Below are the code and all the weights of a small trained network. Each question names an input and a class and asks about switching units off, where a switched-off unit gives its printed mean instead of its output.

import numpy as np


def w(rows, s, z=0):
    codes = np.array(rows[::2]) - 128.0
    scale = np.full(codes.shape[1], s)
    scale[-1] = z or s
    return codes * scale


def norm(h):
    return h / np.sqrt((h * h).mean(-1, keepdims=True) + 1e-5)


def f(y):
    return np.maximum(y, 0)


def log_softmax(a):
    a = a - a.max(-1, keepdims=True)
    return a - np.log(np.exp(a).sum(-1, keepdims=True))


def net(x, mask):
    res = np.array(x, float).reshape(1, 5) / 4 @ E
    u = 0
    for l in range(2):
        y = f(norm(res) @ A[l][:, :-1].T + A[l][:, -1])
        res = res + np.where(mask[u : u + 9], y, B[l][:, -1]) @ B[l][:, :-1]
        u += 9
    return log_softmax(norm(res)[-1] @ U[:, :-1].T + U[:, -1])


A, B = {}, {}
E = w([
[211,79,77,92,159,218],'x0',
[98,169,166,110,223,169],'x1',
[128,142,228,156,72,160],'x2',
[67,38,214,210,65,179],'x3',
[69,205,83,252,130,161],'x4',
],0.0026)
A[0] = w([
[243,254,143,76,113,133,115],'0.n0',
[62,130,194,139,202,109,161],'0.n1',
[185,97,172,193,154,196,75],'0.n2',
[71,243,135,229,159,148,15],'0.n3',
[197,68,27,87,162,105,119],'0.n4',
[117,82,148,237,112,195,70],'0.n5',
[174,86,105,206,92,253,83],'0.n6',
[179,47,149,114,83,107,48],'0.n7',
[140,178,156,117,229,149,2],'0.n8',
],0.0045,0.0023)
B[0] = w([
[82,77,92,180,118,120,225],'0.n0',
[153,152,65,129,104,141,212],'0.n1',
[123,129,79,114,76,88,194],'0.n2',
[253,199,123,163,120,79,214],'0.n3',
[173,225,139,137,140,168,253],'0.n4',
[108,88,66,95,90,127,226],'0.n5',
[13,92,134,101,96,124,236],'0.n6',
[111,156,164,124,150,190,190],'0.n7',
[76,137,141,87,148,168,165],'0.n8',
],0.0064,0.0029)
A[1] = w([
[29,48,88,133,44,38,128],'1.n0',
[103,115,93,222,58,124,211],'1.n1',
[71,123,111,114,252,153,7],'1.n2',
[206,140,96,151,172,116,94],'1.n3',
[63,166,170,74,216,148,73],'1.n4',
[245,88,252,77,71,159,112],'1.n5',
[69,195,192,200,177,34,117],'1.n6',
[88,15,185,108,100,184,141],'1.n7',
[82,180,53,180,95,203,201],'1.n8',
],0.0044,0.0021)
B[1] = w([
[77,50,131,122,75,135,235],'1.n0',
[130,88,109,34,148,149,235],'1.n1',
[52,107,144,72,164,208,149],'1.n2',
[139,173,129,109,80,110,173],'1.n3',
[104,109,129,119,115,177,155],'1.n4',
[41,150,194,169,203,125,191],'1.n5',
[169,108,69,120,76,98,165],'1.n6',
[180,161,114,176,115,1,214],'1.n7',
[128,123,178,56,146,113,255],'1.n8',
],0.0063,0.0043)
U = w([
[165,79,117,199,160,155,19],'0',
[164,106,129,215,132,180,17],'1',
[245,219,58,107,119,78,199],'2',
[100,150,130,39,216,222,178],'3',
[112,104,246,186,173,80,155],'4',
[185,74,116,244,154,171,2],'5',
[76,2,106,90,26,86,194],'6',
],0.0093,0.0049)

Each question gives the input, the list of numbers given to net, and the class t.
The units are the neurons (one row each of A and B). Each row of codes is followed by its name. A weight is (code - 128) times the scale printed after its matrix; where a second scale follows, it is the last column's (A, B and U).
mask holds one flag per neuron, layer by layer. A switched-off neuron (its flag False) gives its mean, the last column of its row in B, instead of its output. The means were averaged over made-up inputs and are rounded, as every weight is.
A unit's drop is (log p(t) with every unit on - log p(t) with that unit switched off) / (log p(t) with every unit on - log p(t) with every unit switched off).
The circuit of an input: a set's keep is (log p(t) with only the set's units on - log p(t) with every unit switched off) / (log p(t) with every unit on - log p(t) with every unit switched off). Starting from the 12 units with the biggest drops (on a tie, the unit counted first), units are removed one at a time, each time the one whose removal leaves the highest keep (on an exact tie, the one counted first), for as long as the keep stays at least 0.8.
circuit, biggest first: the units of the circuit, biggest drop first
unit that matters most: the unit with the biggest drop
top k neurons: the k neurons with the biggest drops, biggest first
top k neurons in layer l: the k neurons of layer l with the biggest drops, biggest first
input [-2,-7,-2,-2,-2], class 2: circuit, biggest first -> (0.n4; 0.n6)
input [5,2,8,-6,2], class 6: top 2 neurons -> (0.n0; 0.n4)
input [-6,1,-1,1,2], class 2: unit that matters most -> 0.n3
input [2,-6,0,5,-6], class 4: circuit, biggest first -> (1.n5; 0.n7; 1.n7)
input [8,-7,4,-3,1], class 3: top 2 neurons in layer 1 -> (1.n0; 1.n8)
input [2,6,-4,-3,7], class 2: top 2 neurons -> (0.n3; 0.n6)
input [-5,4,7,-4,-3], class 6: circuit, biggest first -> (0.n0; 1.n6)
input [-5,4,8,5,4], class 6: top 2 neurons -> (0.n4; 0.n5)
input [-1,3,-1,-1,-8], class 3: top 3 neurons -> (1.n7; 0.n3; 0.n4)
input [-6,-6,5,3,-6], class 4: circuit, biggest first -> (1.n5; 0.n6; 0.n5)
input [-5,8,6,1,-1], class 2: top 3 neurons -> (0.n1; 1.n6; 0.n3)
input [-2,0,-5,2,-7], class 3: circuit, biggest first -> (0.n4; 1.n7; 0.n7)
input [4,5,4,3,-6], class 4: circuit, biggest first -> (1.n5; 1.n7)
input [6,-6,2,-5,7], class 3: top 2 neurons -> (0.n6; 1.n7)
input [5,5,-3,5,7], class 6: unit that matters most -> 0.n6
input [4,-5,-5,-2,-5], class 2: top 3 neurons in layer 0 -> (0.n6; 0.n4; 0.n8)
input [-1,-8,-5,3,-3], class 4: top 2 neurons in layer 0 -> (0.n7; 0.n1)
input [2,6,1,4,7], class 6: top 4 neurons -> (0.n6; 0.n4; 0.n5; 0.n2)
input [4,0,-6,6,-4], class 4: top 4 neurons in layer 1 -> (1.n7; 1.n1; 1.n0; 1.n5)
input [-2,1,7,-7,-6], class 6: circuit, biggest first -> (0.n0)
input [-1,2,-4,3,3], class 2: top 2 neurons in layer 0 -> (0.n3; 0.n0)
